Here is a tiny trained network, its code and every weight. The questions are about switching its units off for an input and a target symbol, where a switched-off unit gives its printed mean instead of its output.

import numpy as np


def w(rows, s, z=0):
    codes = np.array(rows[::2]) - 128.0
    scale = np.full(codes.shape[1], s)
    scale[-1] = z or s
    return codes * scale


def norm(h):
    return h / np.sqrt((h * h).mean(-1, keepdims=True) + 1e-5)


def f(y):
    return np.maximum(y, 0)


def softmax(a):
    e = np.exp(a - a.max(-1, keepdims=True))
    return e / e.sum(-1, keepdims=True)


def log_softmax(a):
    a = a - a.max(-1, keepdims=True)
    return a - np.log(np.exp(a).sum(-1, keepdims=True))


def net(x, mask):
    ids = ['αβγεζθλμξστφψω'.index(c) for c in x.split()]
    T = len(ids)
    res = E[ids] + P[:T]
    r = norm(res)
    for j in range(3):
        rows = slice(4 * j, 4 * j + 4)
        q, k, v = (r @ M[0][rows].T for M in (Q, K, V))
        z = softmax(np.where(np.tri(T) > 0, q @ k.T / 4**0.5, -1e9)) @ v
        o = O[0][rows]
        res = res + np.where(mask[j], z, o[:, -1]) @ o[:, :-1]
    y = f(norm(res) @ A[0][:, :-1].T + A[0][:, -1])
    res = res + np.where(mask[3:7], y, B[0][:, -1]) @ B[0][:, :-1]
    return log_softmax(norm(res)[-1] @ U[:, :-1].T + U[:, -1])


Q, K, V, O, A, B = {}, {}, {}, {}, {}, {}
E = w([
[152,188,42,154],'α',
[124,58,61,185],'β',
[96,183,85,85],'γ',
[136,130,84,75],'ε',
[250,17,108,128],'ζ',
[99,99,99,163],'θ',
[205,153,30,154],'λ',
[177,35,123,112],'μ',
[116,141,49,122],'ξ',
[181,94,80,184],'σ',
[157,128,73,142],'τ',
[154,119,41,139],'φ',
[151,114,120,169],'ψ',
[150,76,100,89],'ω',
],0.016)
P = w([
[97,154,255,72],'0',
[155,90,57,145],'1',
[142,80,90,165],'2',
[187,123,109,119],'3',
[158,111,119,122],'4',
[139,112,103,128],'5',
[150,118,93,130],'6',
[154,120,120,144],'7',
[153,122,107,131],'8',
[124,127,81,120],'9',
[123,133,79,121],'10',
],0.0097)
Q[0] = w([
[96,132,134,47],'H1',
[133,197,94,223],'H1',
[96,116,123,102],'H1',
[125,188,158,77],'H1',
[142,124,190,87],'H2',
[150,125,149,1],'H2',
[130,124,57,158],'H2',
[72,92,69,204],'H2',
[158,90,104,96],'H3',
[102,116,58,194],'H3',
[129,130,171,15],'H3',
[180,86,153,102],'H3',
],0.014)
K[0] = w([
[170,94,104,98],'H1',
[81,169,200,73],'H1',
[153,112,117,201],'H1',
[153,198,60,212],'H1',
[163,150,6,135],'H2',
[205,98,21,137],'H2',
[150,152,142,73],'H2',
[180,181,195,127],'H2',
[163,138,129,142],'H3',
[140,168,236,123],'H3',
[153,94,55,188],'H3',
[117,168,111,213],'H3',
],0.014)
V[0] = w([
[60,176,130,86],'H1',
[98,104,134,194],'H1',
[86,86,144,160],'H1',
[200,155,45,170],'H1',
[144,204,113,230],'H2',
[78,157,126,42],'H2',
[160,71,117,37],'H2',
[148,255,199,131],'H2',
[69,128,156,191],'H3',
[118,162,57,106],'H3',
[212,152,92,127],'H3',
[231,57,190,96],'H3',
],0.013)
O[0] = w([
[70,107,165,59,106],'H1',
[133,179,73,77,58],'H1',
[134,161,103,80,87],'H1',
[247,63,187,132,148],'H1',
[233,176,108,130,21],'H2',
[77,103,207,58,191],'H2',
[100,55,182,186,253],'H2',
[187,254,214,90,122],'H2',
[73,199,62,113,40],'H3',
[189,13,86,42,146],'H3',
[187,90,166,128,183],'H3',
[175,141,221,210,209],'H3',
],0.0086,0.006)
A[0] = w([
[122,141,119,136,99],'N1',
[143,68,100,218,254],'N2',
[73,218,134,14,88],'N3',
[12,112,125,191,123],'N4',
],0.011,0.0043)
B[0] = w([
[166,119,176,106,130],'N1',
[133,116,31,129,254],'N2',
[249,87,136,13,162],'N3',
[163,192,52,112,190],'N4',
],0.011,0.01)
U = w([
[141,113,122,27,128],'α',
[83,185,32,66,252],'β',
[104,105,112,28,82],'γ',
[108,36,187,90,116],'ε',
[164,182,114,212,123],'ζ',
[95,146,12,128,119],'θ',
[223,150,160,48,73],'λ',
[35,127,103,196,68],'μ',
[141,153,227,165,220],'ξ',
[151,222,107,145,244],'σ',
[195,133,160,135,155],'τ',
[122,141,119,204,71],'φ',
[93,166,88,202,103],'ψ',
[10,76,153,110,170],'ω',
],0.012,0.0028)

Each question gives the input, a string of symbols that net reads in full, and the target symbol t.
The units are the heads (4 rows each of Q, K, V and O) and the neurons (one row each of A and B). Each row of codes is followed by its name. A weight is (code - 128) times the scale printed after its matrix; where a second scale follows, it is the last column's (O, A, B and U).
mask holds one flag per unit, heads first, then neurons. A switched-off unit (its flag False) gives its mean, the last column of its rows in O or B, instead of its output. The means were averaged over made-up inputs and are rounded, as every weight is.
A unit's drop is (log p(t) with every unit on - log p(t) with that unit switched off) / (log p(t) with every unit on - log p(t) with every unit switched off).
The circuit of an input: a set's keep is (log p(t) with only the set's units on - log p(t) with every unit switched off) / (log p(t) with every unit on - log p(t) with every unit switched off). Starting from all 7 units, units are removed one at a time, each time the one whose removal leaves the highest keep (on an exact tie, the one counted first), for as long as the keep stays at least 0.8.
circuit, biggest first: the units of the circuit, biggest drop first
unit that matters most: the unit with the biggest drop
heads that matter: for each layer, one digit per head in row order, 1 if its drop is at least 0.15 and else 0, layers parted by /
input ψ ψ ζ ω γ ε α θ β, target σ: unit that matters most	H2
input ε τ ζ β, target ω: heads that matter	110
input θ θ β ε τ θ α λ, target β: heads that matter	001
input ε θ ω θ α ξ ε τ θ, target ω: heads that matter	110
input ε ψ ε ε ε λ α ξ, target ω: heads that matter	010
input ε τ σ, target ω: heads that matter	110
input τ α β θ τ ε μ ε β, target ξ: heads that matter	010
input σ θ τ α α ε ε θ, target ζ: circuit, biggest first	H3, H2
input ω μ ε φ θ ε τ ζ θ α, target μ: circuit, biggest first	H2, H3
input ε ζ ξ γ φ, target ω: circuit, biggest first	H2, H1
input ψ θ φ β σ ε ψ ε τ, target σ: circuit, biggest first	H3, H2
input τ γ ζ τ, target ξ: circuit, biggest first	H2, H3, H1
input ψ ζ ε ε μ θ, target σ: heads that matter	011
input ω λ τ, target μ: circuit, biggest first	H3, H1
input σ τ σ ψ ε τ ψ φ, target ζ: circuit, biggest first	H3
input α γ θ α, target λ: circuit, biggest first	H2, H1
input ω ω μ ε ε σ ζ θ ε τ, target μ: heads that matter	011
input β β ε ψ σ, target θ: heads that matter	010
input ε β τ ψ α α, target ω: heads that matter	010
input α φ α ε τ θ β, target λ: circuit, biggest first	H2
